Here is a tiny trained network, its code and every weight. The questions are about switching its units off for an input and a target symbol, where a switched-off unit gives its printed mean instead of its output.

import numpy as np


def w(rows, s, z=0):
    codes = np.array(rows[::2]) - 128.0
    scale = np.full(codes.shape[1], s)
    scale[-1] = z or s
    return codes * scale


def f(y):
    return np.maximum(y, 0)


def softmax(a):
    e = np.exp(a - a.max(-1, keepdims=True))
    return e / e.sum(-1, keepdims=True)


def log_softmax(a):
    a = a - a.max(-1, keepdims=True)
    return a - np.log(np.exp(a).sum(-1, keepdims=True))


def net(x, mask):
    ids = ['ΘΠΦΩβδζημτψ'.index(c) for c in x.split()]
    T = len(ids)
    res = E[ids] + P[:T]
    u = 0
    for l in range(3):
        q, k, v = (res @ M[l].T for M in (Q, K, V))
        z = softmax(np.where(np.tri(T) > 0, q @ k.T / 3**0.5, -1e9)) @ v
        res = res + np.where(mask[u], z, O[l][:, -1]) @ O[l][:, :-1]
        u += 1
        y = f(res @ A[l][:, :-1].T + A[l][:, -1])
        res = res + np.where(mask[u : u + 8], y, B[l][:, -1]) @ B[l][:, :-1]
        u += 8
    return log_softmax(res[-1] @ U[:, :-1].T + U[:, -1])


Q, K, V, O, A, B = {}, {}, {}, {}, {}, {}
E = w([
[75,143,122,177,83,136],'Θ',
[50,69,223,157,118,162],'Π',
[90,170,53,115,97,49],'Φ',
[201,128,112,50,166,7],'Ω',
[131,137,127,117,254,72],'β',
[215,128,92,118,62,113],'δ',
[157,209,111,86,176,100],'ζ',
[154,71,138,160,127,63],'η',
[125,119,122,214,165,122],'μ',
[196,133,200,202,126,148],'τ',
[195,49,131,48,93,116],'ψ',
],0.023)
P = w([
[77,111,225,139,2,46],'0',
[90,122,197,151,26,75],'1',
[105,136,169,155,64,102],'2',
[118,142,139,150,94,124],'3',
[138,147,113,147,121,153],'4',
[141,151,92,144,144,172],'5',
[146,151,70,149,160,191],'6',
[159,153,60,146,181,210],'7',
],0.0078)
Q[0] = w([
[147,63,103,44,68,164],'0.h0',
[2,98,124,22,236,149],'0.h0',
[153,168,140,88,167,67],'0.h0',
],0.0076)
K[0] = w([
[222,103,171,87,2,164],'0.h0',
[84,49,214,24,148,89],'0.h0',
[219,92,104,96,211,116],'0.h0',
],0.0077)
V[0] = w([
[228,136,72,185,102,127],'0.h0',
[117,157,253,133,46,153],'0.h0',
[171,100,111,141,134,133],'0.h0',
],0.0054)
O[0] = w([
[254,104,163,180,113,172,196],'0.h0',
[246,140,128,138,160,87,254],'0.h0',
[45,93,93,46,66,81,138],'0.h0',
],0.0085,0.0026)
A[0] = w([
[198,148,77,90,196,94,52],'0.n0',
[52,198,117,185,216,104,95],'0.n1',
[139,62,96,13,55,59,151],'0.n2',
[101,169,60,158,139,168,108],'0.n3',
[191,157,52,113,79,134,2],'0.n4',
[46,224,59,237,118,143,189],'0.n5',
[93,55,140,174,108,254,60],'0.n6',
[124,77,222,65,139,190,207],'0.n7',
],0.0067,0.004)
B[0] = w([
[50,176,73,172,107,130,169],'0.n0',
[174,111,166,75,208,198,215],'0.n1',
[229,101,151,106,143,33,227],'0.n2',
[147,49,105,164,71,184,160],'0.n3',
[2,92,210,94,69,153,160],'0.n4',
[138,133,89,108,110,17,255],'0.n5',
[111,179,112,209,101,84,168],'0.n6',
[116,109,207,130,199,243,197],'0.n7',
],0.0066,0.0055)
Q[1] = w([
[185,108,175,253,102,95],'1.h0',
[246,58,115,58,113,140],'1.h0',
[183,71,193,86,96,226],'1.h0',
],0.0052)
K[1] = w([
[105,40,78,255,114,129],'1.h0',
[189,80,69,117,132,62],'1.h0',
[207,7,118,86,121,214],'1.h0',
],0.0068)
V[1] = w([
[213,66,159,168,36,120],'1.h0',
[223,75,160,107,119,254],'1.h0',
[158,117,201,134,13,215],'1.h0',
],0.0045)
O[1] = w([
[127,126,139,10,143,45,253],'1.h0',
[116,140,152,124,36,2,135],'1.h0',
[10,31,127,63,133,242,132],'1.h0',
],0.0057,0.0064)
A[1] = w([
[115,169,105,133,215,9,55],'1.n0',
[158,255,93,88,75,202,150],'1.n1',
[156,153,37,136,177,237,26],'1.n2',
[175,100,126,201,131,91,254],'1.n3',
[16,246,185,116,63,57,114],'1.n4',
[38,122,119,194,28,116,78],'1.n5',
[185,158,248,169,89,223,185],'1.n6',
[66,92,19,71,142,96,188],'1.n7',
],0.0075,0.0036)
B[1] = w([
[121,80,112,166,153,61,222],'1.n0',
[109,99,107,46,182,86,142],'1.n1',
[174,117,70,123,64,102,143],'1.n2',
[157,118,86,78,98,177,254],'1.n3',
[113,186,129,126,2,104,153],'1.n4',
[169,178,143,128,93,183,144],'1.n5',
[180,194,105,170,112,19,218],'1.n6',
[143,176,123,205,182,158,156],'1.n7',
],0.0089,0.0099)
Q[2] = w([
[142,144,115,65,103,117],'2.h0',
[135,13,131,83,58,211],'2.h0',
[235,110,7,151,64,78],'2.h0',
],0.013)
K[2] = w([
[143,133,64,14,119,113],'2.h0',
[251,41,224,76,79,97],'2.h0',
[193,132,46,145,132,212],'2.h0',
],0.011)
V[2] = w([
[131,145,162,109,208,184],'2.h0',
[107,118,121,131,96,175],'2.h0',
[120,7,154,190,116,112],'2.h0',
],0.013)
O[2] = w([
[136,7,175,101,90,130,9],'2.h0',
[154,180,173,179,138,48,25],'2.h0',
[131,58,82,198,134,169,172],'2.h0',
],0.012,0.013)
A[2] = w([
[83,184,157,216,48,199,138],'2.n0',
[172,136,238,163,96,123,110],'2.n1',
[85,94,191,102,249,89,119],'2.n2',
[168,145,152,175,136,34,3],'2.n3',
[148,131,107,94,187,127,150],'2.n4',
[101,158,86,204,69,90,225],'2.n5',
[191,173,135,153,132,162,147],'2.n6',
[135,197,132,124,172,133,9],'2.n7',
],0.012,0.0049)
B[2] = w([
[88,56,70,133,169,62,180],'2.n0',
[95,180,136,63,246,119,152],'2.n1',
[147,125,68,86,86,205,157],'2.n2',
[105,152,136,160,106,173,186],'2.n3',
[79,132,180,162,144,118,189],'2.n4',
[173,124,193,117,155,192,251],'2.n5',
[108,82,95,119,89,104,212],'2.n6',
[84,83,130,150,85,122,200],'2.n7',
],0.012,0.02)
U = w([
[89,199,152,184,114,198,96],'Θ',
[83,104,153,135,85,182,43],'Π',
[51,79,84,215,71,41,66],'Φ',
[129,159,26,157,149,66,38],'Ω',
[190,57,167,108,94,23,251],'β',
[80,90,193,162,166,83,146],'δ',
[106,167,94,95,113,90,255],'ζ',
[123,130,128,159,104,110,92],'η',
[200,121,142,243,146,122,182],'μ',
[200,191,73,139,1,145,128],'τ',
[127,131,135,155,105,106,96],'ψ',
],0.0084,0.0062)

Each question gives the input, a string of symbols that net reads in full, and the target symbol t.
The units are the heads (3 rows each of Q, K, V and O) and the neurons (one row each of A and B). Each row of codes is followed by its name. A weight is (code - 128) times the scale printed after its matrix; where a second scale follows, it is the last column's (O, A, B and U).
mask holds one flag per unit, layer by layer, with each layer's heads first. A switched-off unit (its flag False) gives its mean, the last column of its rows in O or B, instead of its output. The means were averaged over made-up inputs and are rounded, as every weight is.
A unit's drop is (log p(t) with every unit on - log p(t) with that unit switched off) / (log p(t) with every unit on - log p(t) with every unit switched off).
The circuit of an input: a set's keep is (log p(t) with only the set's units on - log p(t) with every unit switched off) / (log p(t) with every unit on - log p(t) with every unit switched off). Starting from the 12 units with the biggest drops (on a tie, the unit counted first), units are removed one at a time, each time the one whose removal leaves the highest keep (on an exact tie, the one counted first), for as long as the keep stays at least 0.8.
circuit, biggest first: the units of the circuit, biggest drop first
unit that matters most: the unit with the biggest drop
k most important neurons: the k neurons with the biggest drops, biggest first
k most important neurons of layer l: the k neurons of layer l with the biggest drops, biggest first
drop when u is switched off: that unit's drop, to one decimal
input τ η Ω τ η τ η, target ζ: 2 most important neurons => [1.n6 1.n0]
input Φ δ Ω, target Φ: 4 most important neurons => [2.n7 2.n4 1.n4 0.n5]
input Θ Φ Ω, target Φ: 2 most important neurons => [2.n7 1.n7]
input τ μ Θ τ Θ Φ β, target Π: 3 most important neurons => [2.n2 0.n2 0.n1]
input τ Ω τ, target τ: 2 most important neurons of layer 1 => [1.n6 1.n0]
input μ τ β, target Π: 2 most important neurons => [2.n2 0.n1]
input ζ ψ ψ Ω, target ζ: 2 most important neurons => [0.n2 2.n4]
input ζ Ω ζ ψ τ Φ τ, target Φ: circuit, biggest first => [2.h0 2.n7 2.n6 1.n6]
input β ψ μ Π η μ δ Θ, target Φ: 3 most important neurons => [2.n0 1.n5 2.n7]
input Φ μ η τ μ Ω, target μ: unit that matters most => 0.n2
input ψ β δ δ Θ, target Φ: circuit, biggest first => [2.n0 2.n7 2.h0]
input β δ Ω Ω Θ τ, target Θ: circuit, biggest first => [2.n3 1.n6 2.h0 2.n1]
input Ω ζ τ μ η ζ τ, target ζ: circuit, biggest first => [0.n0 2.h0 2.n1]
input Φ Π τ, target Φ: most important neuron => [1.n6]
input η ψ τ τ η ψ Ω, target Ω: 2 most important neurons => [1.n0 1.n7]
input Ω ζ Φ, target Θ: circuit, biggest first => [2.n5 2.h0 1.n4]
input τ μ β Π, target δ: 2 most important neurons => [0.n7 0.n2]
input Π ζ Ω, target ζ: 2 most important neurons => [2.n4 2.n5]
input μ τ ψ Θ Π τ τ τ, target Θ: 3 most important neurons of layer 1 => [1.n6 1.n5 1.n4]
input μ ζ ζ μ Ω, target μ: unit that matters most => 1.n3
input τ τ Θ η, target μ: 2 most important neurons => [1.n6 1.n3]
input Θ δ η τ Ω Ω, target Θ: 2 most important neurons of layer 1 => [1.n0 1.n4]
input μ Θ ψ Ω, target Θ: 2 most important neurons => [2.n3 0.n2]
input β δ Θ τ Φ, target Θ: 3 most important neurons of layer 2 => [2.n5 2.n0 2.n4]
input τ μ τ τ β η η τ, target β: 2 most important neurons => [1.n6 0.n1]
input τ ψ τ τ, target τ: 2 most important neurons => [1.n6 2.n0]
input μ Ω η, target μ: unit that matters most => 1.n0
input η Ω ζ τ Π, target δ: 2 most important neurons of layer 2 => [2.n0 2.n1]
input β τ β ψ η τ τ, target β: drop when 1.h0 is switched off => 1.2
